Rows near named flat spaces through zero:
z560-z938: [12,-1,-23,13,-31,-19,-3,-3,12,-8,-18,-4,-10,-17,-25,2,-12,29,14,17,21,10,-18,3,18,-22,22,27,-4]
z510-z967: [-20,-3,26,-8,21,27,0,2,0,-10,27,2,31,24,4,3,-4,-23,-10,-36,-18,-9,11,1,-11,7,-22,-29,12]
z823-z345: [15,-33,25,8,6,0,-34,4,5,-27,20,29,-39,34,-19,13,12,13,39,-15,-2,-19,22,24,50,-8,9,17,-26]
z510-z967: [15,25,-6,14,20,-4,25,1,2,-4,1,-30,31,-25,15,-11,9,-10,-11,-25,-24,-16,-15,-3,-20,-4,-42,-1,13]
z113-z147: [26,-26,-23,-7,-21,-2,13,-10,20,-9,-34,5,-17,-16,-28,-18,13,-11,26,61,9,23,-34,7,12,-20,44,15,4]
z560-z938: [-9,-3,-10,-2,-17,-4,3,-1,7,-3,-1,-5,-1,-11,-14,4,-11,11,4,8,22,1,-14,-4,12,2,11,8,9]
z560-z938: [56,14,-10,34,-4,-31,-12,-9,10,-20,-30,-15,2,0,-1,-11,25,23,7,-14,-25,8,10,17,-6,-52,-16,31,-24]
z918-z263: [-1,14,-6,11,-3,1,2,22,5,9,-16,3,0,7,-7,-11,-37,3,-6,-2,-4,12,-12,2,-17,-29,8,-12,-5]
z113-z147: [5,-6,5,5,13,16,17,4,-19,23,7,2,-3,-3,34,12,-2,-19,-18,6,-7,12,-13,20,6,19,20,-21,3]
z823-z345: [5,-3,-21,-3,-33,-25,-19,-6,9,-4,-25,14,-22,-1,-35,-14,0,33,24,30,9,12,12,-9,-2,-20,18,32,-20]
z918-z263: [29,7,8,22,22,10,12,13,9,-9,-9,-12,16,7,11,-8,-7,-22,-8,-20,-24,4,-18,19,-9,-35,-10,-18,2]
z560-z938: [-26,-12,-31,-19,-22,21,52,-8,20,-18,17,-5,59,-43,-62,-35,-18,-10,36,16,-32,-4,-54,-12,-16,13,0,3,38]
z823-z345: [-1,12,-4,-5,0,-11,-4,1,16,-15,-15,-13,19,12,-15,-28,10,0,-3,-16,-10,-7,16,-13,-34,-19,-32,3,5]
z823-z345: [13,-3,10,2,14,13,7,-1,25,-30,-3,-18,29,9,-10,-9,7,-26,-2,-19,-6,-5,-14,3,-5,-27,-19,-14,19]
z823-z345: [26,-12,-7,-10,-7,-4,-9,-9,40,-35,-36,-2,-5,3,-42,-23,17,-15,29,36,8,7,-13,-14,-2,-48,7,14,3]
z918-z263: [-22,11,17,-7,15,14,-8,10,-5,10,11,3,-3,8,15,18,-22,-12,-17,-7,16,-4,4,-16,-2,7,-5,-23,4]
z113-z147: [27,-25,-5,9,-18,-24,-24,-9,-3,-9,-9,20,-39,14,-14,-2,30,30,31,12,-3,2,24,23,29,-5,21,37,-31]
z560-z938: [14,15,26,16,16,-24,-49,17,7,-5,-18,-11,-53,32,33,32,0,12,-26,-23,62,-15,31,-5,29,-26,-13,2,-16]
z918-z263: [14,-2,-2,-19,-13,3,-18,-44,-6,7,-19,8,-10,-25,16,38,28,-6,-6,69,31,39,0,-25,13,1,41,10,-8]
z560-z938: [-15,-22,13,-21,0,12,-11,-6,1,-4,10,14,-12,15,-5,8,10,-12,7,13,15,-2,10,-4,14,18,13,-6,3]
z113-z147: [-10,-1,-20,-25,-25,-20,-4,-22,-3,12,-24,-3,-7,-9,-3,-14,31,11,-7,37,18,14,22,-20,-22,19,8,18,1]
z113-z147: [26,-10,-11,-14,-2,-4,14,-31,4,-1,-28,-20,9,-18,20,-6,53,-24,-15,38,8,20,-5,-1,-10,7,10,4,14]
z918-z263: [-15,-24,-8,-13,-4,7,20,5,-9,6,18,17,-4,-2,-18,-23,6,-2,26,7,-26,-12,-3,12,2,35,7,4,3]
z560-z938: [-2,33,12,8,58,23,40,31,-32,41,15,-4,20,-4,55,-24,-13,-43,-28,-28,-68,-16,-4,5,-53,25,-42,-46,1]
z113-z147: [-10,28,-26,-15,12,-2,46,-15,-24,35,3,-22,22,-64,33,-7,18,-16,-16,31,-16,-6,-22,-29,-31,53,-21,1,20]
z113-z147: [-12,13,11,9,9,6,-4,7,-13,8,20,1,13,8,14,11,-16,7,-14,-33,-13,-5,12,3,-7,6,-16,-11,-4]
z510-z967: [1,-5,-6,-9,-6,-24,-18,8,-13,27,-24,11,-66,7,21,1,14,12,-4,36,38,-1,22,-4,13,20,22,14,-18]
z113-z147: [7,2,-9,-7,-17,-15,-8,-27,-8,4,-14,-5,13,0,9,-3,33,13,-14,9,-4,20,27,-2,-20,5,1,13,-6]
z113-z147: [19,-5,-22,-6,-20,-5,11,-20,18,-12,-28,-8,15,-19,-23,-17,16,-4,11,37,-3,22,-19,-6,-12,-22,16,14,7]
z823-z345: [0,-3,4,7,-1,9,6,7,23,-22,-2,-17,22,7,-13,0,-15,-11,-7,-20,15,-1,-21,6,5,-25,-4,-13,21]
z510-z967: [-1,-4,12,-4,29,25,21,13,5,-6,13,3,17,5,-2,-18,-4,-35,9,-11,-34,-14,-16,4,-13,1,-17,-24,11]
z918-z263: [15,18,0,9,5,5,-3,3,0,15,-25,-4,-3,-4,22,14,-18,-12,-24,21,13,29,-14,-5,-10,-29,20,-17,-5]
z560-z938: [-10,-18,9,-14,-23,-2,-38,-11,18,-23,-3,19,-18,21,-35,15,-3,16,19,16,35,8,16,-13,24,-19,22,13,-9]
z510-z967: [-55,-2,-5,-30,-10,2,4,-1,-14,13,36,15,-5,-17,-17,3,-11,15,16,6,11,-27,10,-30,5,60,-10,8,9]
z918-z263: [13,9,27,28,52,10,15,42,7,-14,20,-21,3,24,24,-12,-11,-28,-10,-74,-22,-47,-10,27,5,-11,-53,-28,12]
z823-z345: [-15,-18,-13,-28,-17,4,4,-1,38,-28,-14,2,-4,-10,-57,-23,-5,-12,36,39,27,-9,-26,-27,6,-13,10,10,22]
z113-z147: [-21,-1,11,-26,14,2,-2,-2,-3,12,-5,-14,-12,9,32,4,24,-25,-32,6,38,-10,17,-17,-7,33,-11,-18,19]
z510-z967: [-27,3,16,-10,2,7,-15,-2,-8,5,17,2,4,16,12,19,-5,1,-19,-18,18,-3,22,-10,0,17,-7,-13,4]
z823-z345: [25,8,-17,-1,-14,-23,-13,-15,-1,5,-34,8,-14,-6,-7,-16,22,16,11,36,-14,21,17,-9,-21,-21,9,25,-25]
z823-z345: [39,-9,-7,2,-5,-9,-13,-15,8,-5,-33,13,-29,-6,-6,0,21,-3,21,52,0,23,-5,0,10,-30,31,18,-22]
z510-z967: [30,-10,-17,6,-8,-9,10,-13,-13,14,-14,6,-24,-27,12,5,21,5,12,43,-3,16,-16,13,19,8,32,20,-13]
z918-z263: [1,17,-17,2,-13,-26,-5,1,-19,40,-30,-12,-39,-17,42,18,0,16,-37,31,51,17,4,-8,3,16,24,6,-5]
z560-z938: [27,-36,-19,3,-45,-23,-18,-32,-9,2,-19,15,-34,-4,-6,18,35,35,14,45,24,35,9,28,41,5,62,40,-21]
z560-z938: [-6,14,21,3,24,-2,-19,17,7,-5,0,-11,-17,18,19,12,-7,-9,-18,-25,29,-22,13,-12,6,-8,-26,-13,3]
z510-z967: [20,8,-6,6,17,-11,9,17,2,10,-24,-8,-27,-3,16,-19,8,-13,-1,12,-1,-10,-7,2,-8,-7,-8,0,-4]
z918-z263: [-2,-7,0,-8,11,7,19,-6,-23,26,6,-5,-6,-10,40,7,22,-19,-22,12,2,3,-1,10,1,42,9,-13,9]
z918-z263: [-32,-2,12,-11,12,18,11,10,-12,10,28,3,16,12,9,-3,-10,-13,-12,-27,-11,-14,8,1,-11,33,-15,-24,13]
z510-z967: [-22,27,15,-1,38,36,32,12,-1,3,31,-17,50,-20,17,7,-32,-39,-19,-30,-23,-17,-32,-18,-21,9,-37,-42,30]
z510-z967: [-11,21,-13,1,2,-7,18,-1,-2,2,11,-17,20,-30,-2,-4,-5,7,0,-11,-6,-18,-11,-17,-10,16,-29,8,13]
z823-z345: [-8,16,-1,12,-4,-19,-14,6,-35,33,7,11,-19,9,30,9,-3,34,-17,-19,-10,2,38,8,-9,24,-4,8,-28]
[12,-10,-2,-8,-7,-16,-13,-15,7,-11,-14,-4,-13,5,-2,-5,36,4,5,12,13,-2,18,-3,5,1,-3,18,-3]  z113-z147
[37,9,-1,24,9,8,14,-11,4,-9,-9,-17,31,-14,15,9,3,-12,-12,-6,-21,21,-26,17,-2,-33,3,-7,3]  z510-z967
[24,-3,-25,-27,-5,-4,12,-34,-8,16,-28,20,-18,-44,-6,-14,40,-15,32,96,-23,24,-11,-28,-15,12,28,24,-16]  z823-z345
[-31,14,11,-1,12,0,-1,27,-7,16,10,-11,-6,18,23,2,-23,-2,-31,-36,24,-19,12,-4,-9,18,-21,-23,12]  z823-z345
[23,-12,-8,8,-12,-13,-10,-6,13,-20,-9,7,-13,-1,-27,-8,12,16,31,10,-6,-2,-1,7,17,-21,7,27,-13]  z113-z147
[8,5,-5,-4,-10,13,-2,-12,2,8,-20,11,11,-7,-5,8,-15,-10,-4,40,-3,41,-14,-9,-15,-27,34,-11,-7]  z918-z263
[-45,-2,-15,-23,-21,3,21,-9,-34,44,11,-1,19,-5,26,-4,2,6,-38,3,3,18,18,1,-31,63,14,-16,15]  z918-z263
[-14,22,2,0,14,9,9,20,3,14,-4,-7,-3,-11,11,6,-36,-15,-15,5,18,-4,-22,-19,-8,-6,-4,-21,11]  z510-z967
[5,-1,7,-4,1,10,-10,-11,8,-12,-1,7,8,0,-11,10,-1,-7,9,13,-2,10,-3,-10,2,-18,7,-2,-3]  z918-z263
[8,-5,2,-16,8,1,-3,-1,26,-22,-19,-3,-4,6,-21,-22,16,-22,16,19,4,-8,-3,-17,-10,-20,-11,1,7]  z823-z345
[7,-19,14,-8,9,13,-6,7,46,-48,-8,-9,6,20,-38,-14,2,-28,21,-7,18,-17,-18,-4,14,-38,-11,-7,22]  z823-z345
[17,-22,-4,-5,-2,8,7,-11,7,-16,3,16,0,-7,-26,-12,17,-8,37,23,-27,1,-13,8,11,-4,14,12,-5]  z918-z263
[-9,-10,-17,-35,-11,-7,9,-10,19,0,-33,-11,-17,-15,-10,-20,25,-22,0,56,41,2,-11,-29,-9,12,12,4,23]  z113-z147
[28,-13,11,4,17,4,-4,0,-9,10,-14,7,-26,15,30,3,22,-20,-8,17,-4,13,5,21,7,-3,19,-10,-12]  z510-z967
[29,-17,34,24,20,33,-9,8,26,-35,1,-7,26,41,3,18,-15,-34,-14,-37,-2,18,-20,36,19,-59,12,-37,10]  z113-z147
[-22,-9,-3,-7,-6,-7,7,3,-7,0,20,-2,5,5,-7,-13,9,12,4,-26,-6,-22,16,6,-1,33,-18,7,8]  z918-z263
[-34,19,-7,1,-20,-1,-4,6,-11,22,7,-1,6,-9,4,21,-43,23,-23,-5,28,12,-3,-14,-3,9,12,-7,4]  z560-z938
[-10,-27,11,-2,-18,38,-11,15,33,-27,-2,33,14,34,-63,-3,-59,-14,29,13,-4,31,-30,10,9,-59,50,-26,0]  z510-z967
[-4,-1,13,-6,2,31,-1,8,56,-45,-22,-20,47,24,-39,-8,-35,-41,-11,-9,25,17,-36,-13,-16,-73,1,-39,37]  z113-z147
[-23,21,10,0,28,12,21,15,-37,46,19,-9,4,-4,63,13,-12,-18,-48,-21,-4,-5,6,3,-20,48,-14,-35,9]  z560-z938
[10,-4,-4,0,-3,-2,6,-10,12,-20,-1,-9,20,-5,-16,-11,15,-1,10,-7,-13,-4,-4,1,-4,-10,-13,9,7]  z560-z938
[-11,10,23,-4,8,7,-34,-2,21,-31,14,6,5,14,-24,21,-17,3,13,-17,16,-14,11,-28,12,-28,-22,1,-4]  z918-z263
[22,1,-13,10,-15,-16,-3,-12,8,-11,-17,-8,5,-6,-10,-5,14,15,5,5,-2,11,0,5,-1,-20,3,20,-5]  z918-z263
[-12,-12,-30,-4,-34,-11,17,3,-6,13,-8,11,4,-5,-29,-33,-7,23,15,13,-20,12,-1,12,-18,12,20,15,-3]  z918-z263

Rows near named flat spaces through zero (a row that begins with a name and a colon came from that space):
z768_z580: [20,31,-19,-36,32,-8,17,-47,-23,-3,-26,19,36,-22,0,-28,19,0,-10,39,8,-3,-2,-32,-18,1,-16,-17,-3]
z674_z249: [-9,17,-3,-12,-8,3,21,-6,16,-43,6,-14,0,-20,-20,8,13,30,-3,16,-3,2,-1,-19,-17,-4,-16,-3,-3]
z30_z218: [-6,9,-19,-48,55,-10,-6,-8,-13,23,-10,15,55,23,49,-17,12,-30,-24,-29,-5,-37,-40,16,-34,-41,-6,15,15]
z958_z928: [28,-23,-4,12,0,-15,-37,-29,-6,57,-35,-9,22,10,17,-13,-1,-26,26,-6,15,15,5,18,-24,-1,7,-7,-21]
z768_z580: [-7,-4,8,-7,3,-10,14,-5,-10,7,-15,-6,-27,12,-18,-19,-29,5,6,17,1,-1,14,-32,17,36,30,-21,1]
z674_z249: [-9,6,-12,-7,5,2,15,5,6,-44,4,7,-9,-14,-41,4,9,37,-22,18,0,-1,0,-27,4,-4,-12,-4,3]
z674_z249: [28,19,-12,-7,0,17,11,-53,-4,0,-9,-9,4,-38,18,0,14,-11,25,28,-8,9,21,3,-11,18,5,1,-17]
z674_z249: [6,-2,-10,-20,19,-3,-9,7,-4,-3,-2,13,27,0,1,-13,10,-21,-30,-14,0,-13,-23,9,-8,-28,-9,14,17]
z674_z249: [-32,-16,2,1,5,-14,-2,7,22,-39,7,8,-6,-2,-58,1,-1,43,-4,-10,14,4,2,-11,-2,-13,-6,0,4]
z958_z928: [6,4,-11,-20,1,8,4,-16,14,4,-10,-36,8,-1,34,8,7,-11,11,-9,-14,-10,-10,13,-38,-8,8,10,-11]
z30_z218: [-14,14,-12,-21,17,-7,8,14,5,-20,2,1,26,11,6,7,19,23,-24,-5,0,-15,-28,-11,-28,-32,-28,-1,3]
z768_z580: [0,5,1,4,14,-9,-8,-24,-8,18,-3,30,20,-4,0,-13,8,-3,16,0,16,8,7,10,0,-2,-9,-3,-4]
z958_z928: [-11,4,8,3,-3,4,11,12,-1,-20,16,12,-14,-5,-17,1,-6,8,-8,3,-2,0,5,-6,23,7,1,1,11]
z958_z928: [-17,-29,36,23,-12,-19,-31,35,-5,19,18,13,6,19,-9,-6,-23,-23,-3,-36,12,4,-3,21,30,-12,1,6,26]
z958_z928: [-34,0,36,-15,-36,-11,23,30,27,-44,14,-58,-21,4,-19,5,-24,16,-1,-9,-10,-5,-7,-24,-11,7,7,-4,18]
z768_z580: [2,0,-23,-17,-6,23,31,13,17,-67,2,-25,-47,-23,-48,11,-2,31,-33,25,-23,-9,3,-33,9,14,18,5,3]
z958_z928: [18,8,-10,14,-9,31,13,-44,8,-14,10,8,-29,-44,-6,8,8,-4,32,19,-9,16,38,20,17,30,19,15,-16]
z30_z218: [17,36,-9,-4,16,5,26,-7,-31,76,-17,45,-5,39,57,-35,-3,-39,13,14,9,-2,-4,5,10,38,14,-17,-15]
z768_z580: [0,-21,4,18,-22,17,-3,28,10,-17,15,-22,-42,-2,-12,21,-18,-1,-6,-8,-18,-1,9,6,26,12,24,12,6]
z30_z218: [-17,59,28,-9,-42,21,57,-10,20,-57,41,-23,-9,-43,16,17,16,15,24,24,-13,10,12,-7,-6,18,-26,2,5]
z30_z218: [-39,-8,6,0,17,-4,-8,-5,21,-12,26,23,12,3,-4,8,5,12,19,-39,7,-6,-1,35,-6,-24,-4,23,6]
z958_z928: [9,1,-10,12,10,3,-9,-7,-10,6,1,27,8,-6,-4,2,11,4,-3,7,7,6,5,4,11,-4,-11,-1,-5]
z768_z580: [-1,8,-1,-5,-14,21,32,4,4,-48,12,-20,-48,-25,-28,10,-14,18,-10,28,-22,-3,19,-29,28,32,23,-1,6]
z958_z928: [-5,-24,53,43,-48,-21,-13,33,-10,29,3,1,-36,18,-34,-20,-44,-18,16,1,21,30,25,-11,53,42,19,-22,13]
z30_z218: [-25,-22,7,-5,-3,-2,-2,26,25,-4,9,-4,-18,21,-16,-8,-15,-10,-4,-38,0,-8,-12,22,-1,-6,22,19,12]
z768_z580: [19,13,9,-8,-14,-17,5,-16,-9,25,-30,-14,16,3,4,-26,0,-10,9,24,15,14,-2,-23,-22,15,-9,-25,-10]
z768_z580: [18,6,-19,3,25,20,-15,-28,-11,-13,19,39,29,-39,9,13,31,-11,-6,-1,-5,-2,7,31,12,-26,-20,26,5]
z958_z928: [-22,-9,-4,-16,25,-12,-9,-11,9,-38,9,14,25,-17,-35,0,10,24,-12,-12,6,-8,-5,-1,-8,-31,-15,11,14]
z958_z928: [-26,-31,26,13,11,-39,-30,15,-9,-8,2,38,17,6,-70,-24,-17,17,-16,-11,32,11,5,-17,32,-14,-12,-12,26]
z674_z249: [-7,-12,8,26,-10,6,-12,12,1,20,12,-10,-16,15,26,26,-11,3,23,-15,-8,0,10,17,10,5,10,1,-10]
z674_z249: [17,28,-4,-17,20,-9,-6,-2,-24,23,-4,27,61,4,40,-14,28,-25,-22,1,9,-7,-29,6,-19,-33,-43,-2,9]
z30_z218: [-13,-18,6,11,-6,-11,-9,21,10,23,-7,1,-13,32,-7,-7,-13,0,7,-20,11,4,-6,8,-3,3,11,-3,-5]
z674_z249: [1,-26,-14,-19,34,-8,-25,-1,1,-3,-7,27,24,-1,-27,-23,3,-24,-30,-28,7,-12,-17,20,1,-31,7,24,21]
z30_z218: [-26,6,-5,-4,-3,9,16,18,25,-62,28,4,-8,-17,-35,20,16,40,-17,-6,-5,-4,-6,-2,-2,-20,-20,14,8]
z768_z580: [-11,-10,8,0,3,1,10,7,-8,-2,1,-8,-35,9,-10,-2,-31,3,1,5,-10,-8,15,-18,29,29,34,-7,7]
z30_z218: [-20,29,-4,0,15,11,15,-22,4,-37,31,31,18,-29,1,20,28,32,12,6,0,0,9,9,1,-15,-31,9,-1]
z768_z580: [13,-7,-18,13,12,16,-4,-32,1,-23,5,41,-14,-40,-48,-4,13,9,2,16,7,15,28,10,29,9,6,13,-4]
z674_z249: [-2,-10,-6,21,0,11,-7,-9,1,-1,8,1,-20,-6,0,23,-3,18,19,2,-6,4,21,7,14,9,10,2,-13]
z674_z249: [14,6,11,27,-27,17,2,-29,-2,35,1,-30,-24,-7,51,23,-10,-11,59,10,-12,14,33,18,1,37,22,-6,-28]
z30_z218: [-15,-6,-6,-24,22,-18,-18,1,7,-22,-2,-19,49,2,6,13,16,19,-18,-19,-2,-18,-27,-4,-40,-52,-29,5,9]
[-3,38,25,-7,-32,0,28,4,2,-7,11,-31,9,-5,36,7,5,0,13,16,-6,4,-5,-14,-19,8,-23,-13,0]  z768_z580
[-16,12,10,7,-2,15,15,-1,0,-23,32,9,-17,-16,6,17,-3,8,11,1,-12,-4,16,7,26,10,4,9,8]  z768_z580
[7,-11,35,40,-51,-20,-11,20,-3,19,-10,-18,-18,9,-26,-5,-19,8,17,18,21,34,17,-23,16,27,-8,-32,-7]  z958_z928
[-34,-2,-2,-7,0,-8,11,-3,32,-66,13,-4,-1,-20,-60,12,13,61,-2,1,8,4,2,-17,-17,-18,-20,2,-1]  z674_z249
[15,14,-5,13,23,-8,-18,-16,-32,42,-5,45,40,6,31,-4,18,-8,4,9,16,5,-1,7,6,-12,-29,-12,-7]  z674_z249
[13,-12,-19,-1,21,-5,-32,-28,2,16,-13,6,42,-8,14,6,24,-3,8,-14,7,1,-7,25,-31,-35,-17,11,-12]  z958_z928
[17,-19,-9,2,-6,1,-21,19,3,11,-12,-21,6,10,9,6,2,-16,-18,-13,-6,-4,-17,9,-13,-18,0,7,0]  z768_z580
[24,24,-12,4,-23,31,31,-19,6,1,-2,-25,-35,-17,29,13,6,-5,23,28,-19,8,17,1,-5,36,16,-1,-24]  z958_z928
[0,15,-4,6,-18,21,16,-24,17,-27,13,-34,-14,-28,18,35,12,25,31,14,-18,5,19,3,-16,9,-3,4,-20]  z674_z249
[-19,-22,19,10,-19,-11,-8,44,9,22,1,-34,-21,44,17,9,-28,-5,3,-29,-6,-8,-13,3,-2,3,18,-4,3]  z768_z580
[-12,-7,-8,4,0,0,5,2,17,-18,1,10,-15,-1,-35,-2,3,22,0,-2,8,6,3,0,-1,1,2,3,-6]  z768_z580
[-21,29,-14,-30,4,11,40,12,19,-59,15,-16,-4,-9,-7,15,17,38,-23,10,-16,-18,-18,-23,-23,-13,-17,4,4]  z768_z580
[2,-6,10,14,-1,-10,-11,-7,-10,35,-8,13,1,13,7,-11,-10,-11,19,-1,13,10,10,5,9,14,7,-10,-6]  z674_z249
[-32,22,3,-17,14,-5,16,5,13,-6,18,14,23,15,23,2,14,11,6,-22,4,-12,-20,14,-25,-22,-20,8,3]  z30_z218
[16,4,8,-11,2,-5,-11,9,-23,31,-8,-26,25,15,55,3,-7,-33,-9,-4,-13,-15,-16,-2,-9,-9,-2,-6,9]  z768_z580
[-11,-5,0,-25,12,1,3,8,10,-8,5,-7,7,6,7,-9,-4,-21,-14,-26,-9,-18,-18,15,-11,-15,12,19,17]  z30_z218
[-4,14,-8,1,19,-9,-2,-7,-12,26,-6,25,23,18,23,-2,12,10,7,2,11,-1,-7,-1,-11,-8,-18,-12,-12]  z30_z218
[9,-9,8,16,9,-8,-28,-2,-19,58,-4,19,22,22,42,-5,-4,-33,16,-20,8,1,-2,29,6,-6,0,1,-2]  z674_z249
[-31,9,3,-10,25,-21,0,-5,2,18,1,26,28,26,12,-11,6,14,13,-19,18,-6,-13,6,-21,-16,-15,-5,-3]  z768_z580
[-11,-28,-10,18,8,14,-13,0,15,-40,22,25,-26,-26,-55,14,0,20,-5,-12,-2,4,20,18,34,-5,13,24,7]  z30_z218
